Here is a tiny trained network, its code and every weight. The questions are about switching its units off for an input and a target symbol, where a switched-off unit gives its printed mean instead of its output.

import numpy as np


def w(rows, s, z=0):
    codes = np.array(rows[::2]) - 128.0
    scale = np.full(codes.shape[1], s)
    scale[-1] = z or s
    return codes * scale


def f(y):
    return np.maximum(y, 0)


def softmax(a):
    e = np.exp(a - a.max(-1, keepdims=True))
    return e / e.sum(-1, keepdims=True)


def log_softmax(a):
    a = a - a.max(-1, keepdims=True)
    return a - np.log(np.exp(a).sum(-1, keepdims=True))


def net(x, mask):
    ids = ['ΓΠΦαβεθτ'.index(c) for c in x.split()]
    T = len(ids)
    res = E[ids] + P[:T]
    r = res
    for j in range(2):
        rows = slice(2 * j, 2 * j + 2)
        q, k, v = (r @ M[0][rows].T for M in (Q, K, V))
        z = softmax(np.where(np.tri(T) > 0, q @ k.T / 2**0.5, -1e9)) @ v
        o = O[0][rows]
        res = res + np.where(mask[j], z, o[:, -1]) @ o[:, :-1]
    y = f(res @ A[0][:, :-1].T + A[0][:, -1])
    res = res + np.where(mask[2:6], y, B[0][:, -1]) @ B[0][:, :-1]
    return log_softmax(res[-1] @ U[:, :-1].T + U[:, -1])


Q, K, V, O, A, B = {}, {}, {}, {}, {}, {}
E = w([
[202,117,250,151,117,118,144],'Γ',
[149,99,110,138,134,232,47],'Π',
[75,95,148,72,62,243,84],'Φ',
[227,169,126,103,62,62,109],'α',
[110,36,164,38,144,123,144],'β',
[132,49,137,112,100,147,133],'ε',
[91,119,123,74,65,61,95],'θ',
[133,131,124,99,188,42,102],'τ',
],0.018)
P = w([
[83,49,121,80,163,117,139],'0',
[162,49,93,105,174,171,151],'1',
[135,98,120,62,157,101,113],'2',
[85,84,111,105,79,32,117],'3',
[108,133,74,88,107,79,136],'4',
[67,3,126,106,116,98,81],'5',
],0.0076)
Q[0] = w([
[200,77,254,133,115,145,152],'head 0',
[84,45,155,71,133,132,218],'head 0',
[132,141,103,97,7,152,161],'head 1',
[121,55,92,56,94,136,22],'head 1',
],0.009)
K[0] = w([
[138,152,209,193,74,116,134],'head 0',
[192,137,193,144,124,107,254],'head 0',
[153,108,100,162,84,113,50],'head 1',
[165,220,139,104,154,53,140],'head 1',
],0.0089)
V[0] = w([
[100,95,1,162,46,127,143],'head 0',
[119,167,69,132,60,136,138],'head 0',
[177,191,83,173,204,92,220],'head 1',
[189,174,107,92,59,160,215],'head 1',
],0.0062)
O[0] = w([
[180,143,117,79,90,101,148,50],'head 0',
[131,128,140,109,113,149,114,26],'head 0',
[160,95,146,125,113,40,103,1],'head 1',
[152,108,249,84,127,100,108,174],'head 1',
],0.014,0.0028)
A[0] = w([
[155,216,202,139,89,113,69,73],'neuron 0',
[230,212,66,190,146,184,5,3],'neuron 1',
[49,134,97,254,66,175,96,32],'neuron 2',
[248,100,137,33,176,174,117,192],'neuron 3',
],0.0069,0.0036)
B[0] = w([
[186,20,208,124,254,243,188,179],'neuron 0',
[140,106,140,165,85,108,101,150],'neuron 1',
[79,237,141,122,205,156,91,163],'neuron 2',
[78,99,160,207,44,78,75,254],'neuron 3',
],0.0077,0.0071)
U = w([
[173,134,196,228,207,224,192,75],'Γ',
[191,140,90,208,148,209,1,14],'Π',
[134,160,150,122,125,244,111,19],'Φ',
[176,143,192,161,30,156,81,188],'α',
[149,33,103,122,219,203,172,60],'β',
[152,71,92,225,114,188,183,93],'ε',
[118,161,61,103,74,146,102,115],'θ',
[169,117,24,146,194,113,24,255],'τ',
],0.0062,0.0036)

Each question gives the input, a string of symbols that net reads in full, and the target symbol t.
The units are the heads (2 rows each of Q, K, V and O) and the neurons (one row each of A and B). Each row of codes is followed by its name. A weight is (code - 128) times the scale printed after its matrix; where a second scale follows, it is the last column's (O, A, B and U).
mask holds one flag per unit, heads first, then neurons. A switched-off unit (its flag False) gives its mean, the last column of its rows in O or B, instead of its output. The means were averaged over made-up inputs and are rounded, as every weight is.
A unit's drop is (log p(t) with every unit on - log p(t) with that unit switched off) / (log p(t) with every unit on - log p(t) with every unit switched off).
The circuit of an input: a set's keep is (log p(t) with only the set's units on - log p(t) with every unit switched off) / (log p(t) with every unit on - log p(t) with every unit switched off). Starting from all 6 units, units are removed one at a time, each time the one whose removal leaves the highest keep (on an exact tie, the one counted first), for as long as the keep stays at least 0.8.
units of the circuit, in order: the units of the circuit, biggest drop first
top k neurons: the k neurons with the biggest drops, biggest first
heads that matter: for each layer, one digit per head in row order, 1 if its drop is at least 0.15 and else 0, layers parted by /
drop when u is switched off: that unit's drop, to one decimal
input α ε Φ, target α: units of the circuit, in order => [head 1; neuron 3; head 0]
input τ τ Φ ε, target τ: units of the circuit, in order => [head 1; neuron 0]
input β Φ τ α β, target α: units of the circuit, in order => [head 0; neuron 3; head 1]
input τ Φ β, target τ: heads that matter => 01
input ε α Φ, target α: units of the circuit, in order => [head 1; neuron 3]
input Π β Φ Φ, target Φ: heads that matter => 01
input α α α β θ ε, target α: heads that matter => 11
input Γ ε τ ε, target τ: top 2 neurons => [neuron 2; neuron 0]
input α ε ε, target α: top neuron => [neuron 3]
input Π τ Π Φ α Π, target α: drop when head 1 is switched off => 0.6
input β ε α θ Π, target α: drop when neuron 0 is switched off => 0.0
input α Π α β, target α: drop when head 0 is switched off => 0.1
